Below is a small trained network, with its code and all its weights. Each question gives an input and a class and asks what happens when units are switched off, that is, made to give their printed mean instead of their output.

import numpy as np


def w(rows, s, z=0):
    codes = np.array(rows[::2]) - 128.0
    scale = np.full(codes.shape[1], s)
    scale[-1] = z or s
    return codes * scale


def norm(h):
    return h / np.sqrt((h * h).mean(-1, keepdims=True) + 1e-5)


def f(y):
    return y / 2 * (1 + np.tanh(0.7978845608 * (y + 0.044715 * y**3)))


def log_softmax(a):
    a = a - a.max(-1, keepdims=True)
    return a - np.log(np.exp(a).sum(-1, keepdims=True))


def net(x, mask):
    res = np.array(x, float).reshape(1, 5) / 4 @ E
    u = 0
    for l in range(2):
        y = f(norm(res) @ A[l][:, :-1].T + A[l][:, -1])
        res = res + np.where(mask[u : u + 12], y, B[l][:, -1]) @ B[l][:, :-1]
        u += 12
    return log_softmax(norm(res)[-1] @ U[:, :-1].T + U[:, -1])


A, B = {}, {}
E = w([
[237,113,2],'x0',
[106,81,61],'x1',
[98,99,99],'x2',
[239,15,175],'x3',
[224,221,173],'x4',
],0.0058)
A[0] = w([
[170,115,204,70],'L0N0',
[161,101,33,180],'L0N1',
[165,108,138,254],'L0N2',
[168,192,140,10],'L0N3',
[117,133,168,127],'L0N4',
[196,214,141,66],'L0N5',
[30,126,140,114],'L0N6',
[200,123,68,190],'L0N7',
[131,133,115,77],'L0N8',
[170,250,138,88],'L0N9',
[178,196,141,53],'L0N10',
[160,182,117,98],'L0N11',
],0.015,0.0066)
B[0] = w([
[254,79,143,173],'L0N0',
[62,17,252,253],'L0N1',
[147,52,238,247],'L0N2',
[72,210,110,141],'L0N3',
[154,59,103,151],'L0N4',
[54,207,107,199],'L0N5',
[210,139,23,207],'L0N6',
[32,93,175,247],'L0N7',
[109,117,131,111],'L0N8',
[112,214,200,234],'L0N9',
[102,230,96,166],'L0N10',
[82,146,169,158],'L0N11',
],0.0095,0.0063)
A[1] = w([
[51,28,71,186],'L1N0',
[74,64,80,245],'L1N1',
[148,67,234,162],'L1N2',
[247,96,131,252],'L1N3',
[71,120,73,213],'L1N4',
[157,204,116,235],'L1N5',
[116,107,117,118],'L1N6',
[83,69,86,76],'L1N7',
[84,118,241,153],'L1N8',
[171,128,181,46],'L1N9',
[244,97,140,82],'L1N10',
[132,94,131,92],'L1N11',
],0.014,0.0036)
B[1] = w([
[129,159,48,211],'L1N0',
[139,123,79,190],'L1N1',
[84,58,114,245],'L1N2',
[162,16,155,178],'L1N3',
[178,74,66,156],'L1N4',
[30,108,97,169],'L1N5',
[147,134,115,132],'L1N6',
[167,203,66,154],'L1N7',
[97,99,121,242],'L1N8',
[157,109,121,142],'L1N9',
[192,83,244,156],'L1N10',
[144,151,123,138],'L1N11',
],0.011)
U = w([
[190,99,183,105],'0',
[92,152,207,84],'1',
[180,132,22,159],'2',
[84,24,148,199],'3',
[198,169,154,10],'4',
[187,170,152,15],'5',
[113,249,179,173],'6',
[174,87,199,113],'7',
],0.019,0.013)

Each question gives the input, the list of numbers given to net, and the class t.
The units are the neurons (one row each of A and B). Each row of codes is followed by its name. A weight is (code - 128) times the scale printed after its matrix; where a second scale follows, it is the last column's (A, B and U).
mask holds one flag per neuron, layer by layer. A switched-off neuron (its flag False) gives its mean, the last column of its row in B, instead of its output. The means were averaged over made-up inputs and are rounded, as every weight is.
A unit's drop is (log p(t) with every unit on - log p(t) with that unit switched off) / (log p(t) with every unit on - log p(t) with every unit switched off).
The circuit of an input: a set's keep is (log p(t) with only the set's units on - log p(t) with every unit switched off) / (log p(t) with every unit on - log p(t) with every unit switched off). Starting from the 12 units with the biggest drops (on a tie, the unit counted first), units are removed one at a time, each time the one whose removal leaves the highest keep (on an exact tie, the one counted first), for as long as the keep stays at least 0.8.
units of the circuit, in order: the units of the circuit, biggest drop first
top k neurons: the k neurons with the biggest drops, biggest first
k most important neurons of layer l: the k neurons of layer l with the biggest drops, biggest first
drop of u: that unit's drop, to one decimal
input [-6,-8,1,6,0], class 0: units of the circuit, in order -> [L0N0; L0N7]
input [-8,-3,0,-1,6], class 6: units of the circuit, in order -> [L0N1; L1N3]
input [1,7,3,-1,-4], class 2: units of the circuit, in order -> [L1N0; L1N7]
input [-7,-7,4,0,-3], class 0: top 3 neurons -> [L0N6; L0N7; L0N1]
input [5,-4,-8,-7,-7], class 2: top neuron -> [L0N2]
input [-4,-7,7,-3,-2], class 2: 3 most important neurons of layer 0 -> [L0N2; L0N0; L0N9]
input [-2,-2,-4,0,-3], class 7: 2 most important neurons of layer 1 -> [L1N10; L1N2]
input [-6,-1,-7,2,8], class 6: 2 most important neurons of layer 0 -> [L0N5; L0N9]
input [-2,-6,5,2,-2], class 0: 2 most important neurons of layer 0 -> [L0N1; L0N7]
input [-2,-8,-3,8,-7], class 7: 2 most important neurons of layer 1 -> [L1N10; L1N5]
input [1,-1,-7,-2,-6], class 2: drop of L0N2 -> 0.2
